Here is a tiny trained network, its code and every weight. The questions are about switching its units off for an input and a class, where a switched-off unit gives its printed mean instead of its output.

import numpy as np


def w(rows, s, z=0):
    codes = np.array(rows[::2]) - 128.0
    scale = np.full(codes.shape[1], s)
    scale[-1] = z or s
    return codes * scale


def f(y):
    return np.maximum(y, 0)


def log_softmax(a):
    a = a - a.max(-1, keepdims=True)
    return a - np.log(np.exp(a).sum(-1, keepdims=True))


def net(x, mask):
    res = np.array(x, float).reshape(1, 7) / 4 @ E
    y = f(res @ A[0][:, :-1].T + A[0][:, -1])
    res = res + np.where(mask, y, B[0][:, -1]) @ B[0][:, :-1]
    return log_softmax(res[-1] @ U[:, :-1].T + U[:, -1])


A, B = {}, {}
E = w([
[112,121,133,130,132,131,128,135],'x0',
[189,126,185,120,200,27,153,173],'x1',
[105,136,128,141,132,122,126,138],'x2',
[119,112,121,122,133,127,123,132],'x3',
[65,112,155,109,130,77,170,7],'x4',
[128,114,108,136,116,102,115,128],'x5',
[140,127,176,179,162,154,70,82],'x6',
],0.015)
A[0] = w([
[101,119,67,117,30,209,143,146,61],'N1',
[103,114,131,89,152,64,224,115,21],'N2',
[178,147,132,175,145,181,23,173,162],'N3',
[94,132,71,104,57,195,128,146,66],'N4',
[157,128,215,113,219,27,108,125,6],'N5',
[77,142,90,30,37,128,169,133,117],'N6',
[163,166,119,86,142,100,152,241,117],'N7',
[177,152,113,151,128,209,2,205,41],'N8',
[167,113,172,117,132,93,88,249,102],'N9',
[69,145,137,115,63,163,65,21,95],'N10',
],0.009,0.012)
B[0] = w([
[110,156,220,100,179,18,100,168,209],'N1',
[231,181,148,174,182,104,108,212,172],'N2',
[69,111,176,67,184,19,188,125,247],'N3',
[205,170,195,51,153,101,103,183,196],'N4',
[52,181,195,53,21,99,226,87,193],'N5',
[62,154,145,65,121,78,166,90,213],'N6',
[194,78,44,220,176,195,146,94,219],'N7',
[18,107,150,37,45,88,200,83,229],'N8',
[254,118,53,205,148,114,49,94,215],'N9',
[188,94,53,233,86,203,117,99,224],'N10',
],0.0089,0.014)
U = w([
[137,165,129,71,226,60,138,219,180],'0',
[12,133,95,54,34,138,189,106,205],'1',
[181,122,14,222,181,255,91,171,3],'2',
],0.0093,0.0036)

Each question gives the input, the list of numbers given to net, and the class t.
The units are the neurons (one row each of A and B). Each row of codes is followed by its name. A weight is (code - 128) times the scale printed after its matrix; where a second scale follows, it is the last column's (A, B and U).
mask holds one flag per neuron, in row order. A switched-off neuron (its flag False) gives its mean, the last column of its row in B, instead of its output. The means were averaged over made-up inputs and are rounded, as every weight is.
A unit's drop is (log p(t) with every unit on - log p(t) with that unit switched off) / (log p(t) with every unit on - log p(t) with every unit switched off).
The circuit of an input: a set's keep is (log p(t) with only the set's units on - log p(t) with every unit switched off) / (log p(t) with every unit on - log p(t) with every unit switched off). Starting from all 10 units, units are removed one at a time, each time the one whose removal leaves the highest keep (on an exact tie, the one counted first), for as long as the keep stays at least 0.8.
circuit, biggest first: the units of the circuit, biggest drop first
most important unit: the unit with the biggest drop
top k neurons: the k neurons with the biggest drops, biggest first
drop of u: that unit's drop, to one decimal
input [7,2,8,-2,-7,4,-7], class 2: most important unit => N7
input [4,-2,2,-8,-1,-3,-1], class 0: top 3 neurons => [N8, N5, N10]
input [-7,-8,-2,-5,-4,-1,-5], class 0: top 2 neurons => [N1, N4]
input [1,-1,1,-1,7,-7,5], class 2: circuit, biggest first => [N10, N8]
input [3,-5,0,5,-1,4,-4], class 0: top 3 neurons => [N1, N4, N8]
input [8,0,0,-8,-5,3,5], class 1: top 2 neurons => [N8, N1]
input [-4,1,-8,4,-5,5,-6], class 2: top 2 neurons => [N7, N9]
input [2,6,0,-2,8,6,1], class 1: top 2 neurons => [N5, N1]
input [5,-5,-2,-1,0,-8,-8], class 0: top 2 neurons => [N1, N4]
input [-4,-2,8,-7,-2,7,-3], class 0: top 2 neurons => [N8, N5]
input [-5,2,-4,5,6,3,-4], class 0: top 2 neurons => [N2, N8]
input [8,1,2,4,6,-8,-2], class 0: top 3 neurons => [N2, N8, N5]
input [7,-4,-2,-1,-4,-8,-1], class 0: top 4 neurons => [N1, N4, N5, N10]
input [-6,-2,0,-5,-5,-8,5], class 1: circuit, biggest first => [N8]
input [0,6,-4,3,0,-1,-8], class 2: top 2 neurons => [N7, N3]
input [1,-7,-6,-4,-4,7,8], class 1: drop of N8 => 1.2
input [6,7,0,0,3,-5,4], class 1: drop of N5 => 1.2
input [3,5,-6,7,4,6,7], class 1: drop of N5 => 0.4
input [4,2,-1,-8,-5,7,-7], class 2: drop of N7 => 0.1
input [-3,-7,-7,2,-7,0,4], class 1: circuit, biggest first => [N8]
